Below are the code and all the weights of a small trained network. Each question names an input and a target symbol and asks about switching units off, where a switched-off unit gives its printed mean instead of its output.

import numpy as np


def w(rows, s, z=0):
    codes = np.array(rows[::2]) - 128.0
    scale = np.full(codes.shape[1], s)
    scale[-1] = z or s
    return codes * scale


def norm(h):
    return h / np.sqrt((h * h).mean(-1, keepdims=True) + 1e-5)


def softmax(a):
    e = np.exp(a - a.max(-1, keepdims=True))
    return e / e.sum(-1, keepdims=True)


def log_softmax(a):
    a = a - a.max(-1, keepdims=True)
    return a - np.log(np.exp(a).sum(-1, keepdims=True))


def net(x, mask):
    ids = ['Πβδεζθμξσω'.index(c) for c in x.split()]
    T = len(ids)
    res = E[ids] + P[:T]
    u = 0
    for l in range(3):
        r = norm(res)
        for j in range(3):
            rows = slice(2 * j, 2 * j + 2)
            q, k, v = (r @ M[l][rows].T for M in (Q, K, V))
            z = softmax(np.where(np.tri(T) > 0, q @ k.T / 2**0.5, -1e9)) @ v
            o = O[l][rows]
            res = res + np.where(mask[u + j], z, o[:, -1]) @ o[:, :-1]
        u += 3
    return log_softmax(norm(res)[-1] @ U[:, :-1].T + U[:, -1])


Q, K, V, O = {}, {}, {}, {}
E = w([
[153,104,207,3,170,96],'Π',
[76,140,127,121,151,130],'β',
[129,129,145,155,135,145],'δ',
[72,144,124,103,150,143],'ε',
[87,175,122,102,170,112],'ζ',
[106,135,121,129,174,102],'θ',
[199,125,127,88,161,180],'μ',
[77,110,136,126,164,136],'ξ',
[102,118,116,123,170,103],'σ',
[73,125,106,98,156,116],'ω',
],0.0038)
P = w([
[64,117,174,82,253,62],'0',
[129,96,135,112,131,91],'1',
[119,100,111,119,126,95],'2',
[113,107,103,121,127,104],'3',
[110,110,94,126,125,109],'4',
[109,114,87,132,122,114],'5',
[108,119,88,139,119,120],'6',
[107,122,88,148,114,126],'7',
[106,126,87,154,111,133],'8',
[106,133,86,161,105,140],'9',
[101,131,83,166,97,146],'10',
],0.0036)
Q[0] = w([
[146,214,186,152,139,75],'0.h1',
[113,100,94,128,205,72],'0.h1',
[115,135,241,255,66,64],'0.h2',
[153,95,185,241,64,80],'0.h2',
[114,91,221,57,88,137],'0.h3',
[132,63,213,128,74,127],'0.h3',
],0.004)
K[0] = w([
[57,99,153,208,77,83],'0.h1',
[95,181,166,129,199,114],'0.h1',
[215,110,96,175,79,254],'0.h2',
[231,88,144,173,83,182],'0.h2',
[94,82,184,135,140,22],'0.h3',
[99,89,150,105,97,27],'0.h3',
],0.0047)
V[0] = w([
[49,56,175,149,136,11],'0.h1',
[21,183,203,170,109,43],'0.h1',
[220,142,69,145,66,222],'0.h2',
[111,157,185,226,2,60],'0.h2',
[28,190,136,229,105,40],'0.h3',
[57,196,134,171,66,87],'0.h3',
],0.0024)
O[0] = w([
[124,59,167,103,61,64,166],'0.h1',
[60,72,192,96,103,110,118],'0.h1',
[91,99,132,67,213,81,3],'0.h2',
[105,152,187,119,252,150,37],'0.h2',
[144,109,128,82,141,4,88],'0.h3',
[185,111,172,131,139,59,77],'0.h3',
],0.0033,0.0044)
Q[1] = w([
[179,104,121,130,64,150],'1.h1',
[136,229,96,83,173,152],'1.h1',
[137,123,107,133,34,113],'1.h2',
[102,88,130,107,132,83],'1.h2',
[228,141,99,176,133,231],'1.h3',
[122,127,61,154,3,138],'1.h3',
],0.0073)
K[1] = w([
[198,131,90,123,48,183],'1.h1',
[156,207,160,70,235,116],'1.h1',
[163,84,185,74,128,79],'1.h2',
[197,104,120,126,106,168],'1.h2',
[174,183,67,219,105,218],'1.h3',
[235,158,129,2,96,156],'1.h3',
],0.0056)
V[1] = w([
[86,128,132,53,218,110],'1.h1',
[58,134,124,130,121,111],'1.h1',
[147,62,165,31,201,126],'1.h2',
[89,109,150,177,136,105],'1.h2',
[60,129,127,253,177,109],'1.h3',
[224,112,111,52,106,183],'1.h3',
],0.0037)
O[1] = w([
[191,109,88,161,5,162,32],'1.h1',
[167,157,134,104,101,204,136],'1.h1',
[112,73,174,100,83,8,110],'1.h2',
[131,85,95,111,78,126,135],'1.h2',
[167,147,34,153,148,210,21],'1.h3',
[71,88,189,54,157,38,252],'1.h3',
],0.0032,0.0035)
Q[2] = w([
[147,87,162,95,170,144],'2.h1',
[142,86,166,16,119,95],'2.h1',
[39,116,136,13,156,144],'2.h2',
[74,139,155,47,117,95],'2.h2',
[76,144,119,88,232,219],'2.h3',
[2,95,96,57,147,111],'2.h3',
],0.0099)
K[2] = w([
[94,137,114,205,85,104],'2.h1',
[13,82,171,119,63,45],'2.h1',
[166,75,167,46,16,58],'2.h2',
[60,171,182,70,96,83],'2.h2',
[226,143,143,96,233,254],'2.h3',
[125,99,72,35,114,244],'2.h3',
],0.0076)
V[2] = w([
[112,122,223,99,153,75],'2.h1',
[117,189,66,224,173,180],'2.h1',
[124,156,190,67,140,121],'2.h2',
[144,76,236,129,83,84],'2.h2',
[145,142,84,78,151,157],'2.h3',
[198,74,215,4,110,101],'2.h3',
],0.004)
O[2] = w([
[138,124,169,159,61,118,172],'2.h1',
[89,129,66,125,123,117,10],'2.h1',
[71,111,117,104,147,102,173],'2.h2',
[111,165,123,138,204,113,253],'2.h2',
[179,116,119,142,108,121,150],'2.h3',
[138,136,3,125,161,179,211],'2.h3',
],0.0055,0.0047)
U = w([
[83,79,175,38,174,55,210],'Π',
[67,155,168,153,100,122,99],'β',
[180,195,215,180,176,182,175],'δ',
[106,135,142,65,48,227,254],'ε',
[184,234,103,87,62,73,80],'ζ',
[185,124,104,181,126,75,10],'θ',
[115,150,1,111,205,169,109],'μ',
[108,24,154,177,110,193,76],'ξ',
[176,75,93,165,122,77,58],'σ',
[136,60,86,68,57,93,90],'ω',
],0.007,0.0015)

Each question gives the input, a string of symbols that net reads in full, and the target symbol t.
The units are the heads (2 rows each of Q, K, V and O). Each row of codes is followed by its name. A weight is (code - 128) times the scale printed after its matrix; where a second scale follows, it is the last column's (O and U).
mask holds one flag per head, layer by layer. A switched-off head (its flag False) gives its mean, the last column of its rows in O, instead of its output. The means were averaged over made-up inputs and are rounded, as every weight is.
A unit's drop is (log p(t) with every unit on - log p(t) with that unit switched off) / (log p(t) with every unit on - log p(t) with every unit switched off).
The circuit of an input: a set's keep is (log p(t) with only the set's units on - log p(t) with every unit switched off) / (log p(t) with every unit on - log p(t) with every unit switched off). Starting from all 9 units, units are removed one at a time, each time the one whose removal leaves the highest keep (on an exact tie, the one counted first), for as long as the keep stays at least 0.8.
units of the circuit, in order: the units of the circuit, biggest drop first
unit that matters most: the unit with the biggest drop
heads that matter: for each layer, one digit per head in row order, 1 if its drop is at least 0.15 and else 0, layers parted by /
drop of u: that unit's drop, to one decimal
input ζ μ μ ε, target μ: unit that matters most : 0.h3
input ω μ μ σ, target μ: heads that matter : 111 / 011 / 001
input ξ ε ω, target ω: heads that matter : 101 / 101 / 010
input μ μ ζ, target μ: heads that matter : 101 / 000 / 001
input ε ω δ ω ξ θ δ, target δ: heads that matter : 111 / 101 / 111
input ζ Π ξ μ ε δ ζ ζ θ β, target Π: units of the circuit, in order : [1.h3, 0.h3]
input μ μ μ δ μ Π ζ ω μ, target ε: units of the circuit, in order : [0.h3, 2.h2]
input μ δ ξ μ δ ζ ζ μ θ μ δ, target μ: heads that matter : 111 / 010 / 100
input μ σ ξ μ ω θ μ, target δ: heads that matter : 101 / 011 / 101
input μ ζ μ ε ζ ξ, target μ: heads that matter : 101 / 011 / 001
input μ β ζ ω ξ δ, target Π: heads that matter : 010 / 000 / 000
input ξ ζ Π μ σ μ ζ Π μ δ β, target Π: heads that matter : 011 / 001 / 001
input ξ μ μ, target μ: heads that matter : 101 / 001 / 001
input μ μ μ μ δ, target μ: units of the circuit, in order : [0.h1]
input β ζ ε μ ζ ζ ξ Π ζ, target Π: heads that matter : 000 / 001 / 000
input ω ω ε, target ε: heads that matter : 010 / 101 / 111
input ω ζ ξ ζ θ ζ, target ζ: heads that matter : 101 / 101 / 011
input ζ μ ζ μ ξ ξ Π μ β δ, target Π: heads that matter : 011 / 001 / 000
input δ ξ μ ξ δ ξ ζ σ ε, target Π: heads that matter : 000 / 001 / 001
input μ μ ω ω, target μ: units of the circuit, in order : [2.h3]
input ζ σ θ μ μ Π ξ μ, target δ: units of the circuit, in order : [0.h3, 0.h1, 1.h1, 2.h3]
input ζ ξ ω θ ξ ξ, target ξ: drop of 1.h3 : 1.2
input μ ζ μ, target μ: drop of 1.h3 : 1.7
input ζ θ μ μ ζ ξ ζ Π μ σ, target Π: drop of 2.h3 : 0.2
input ξ Π μ μ β, target μ: drop of 1.h3 : 0.6
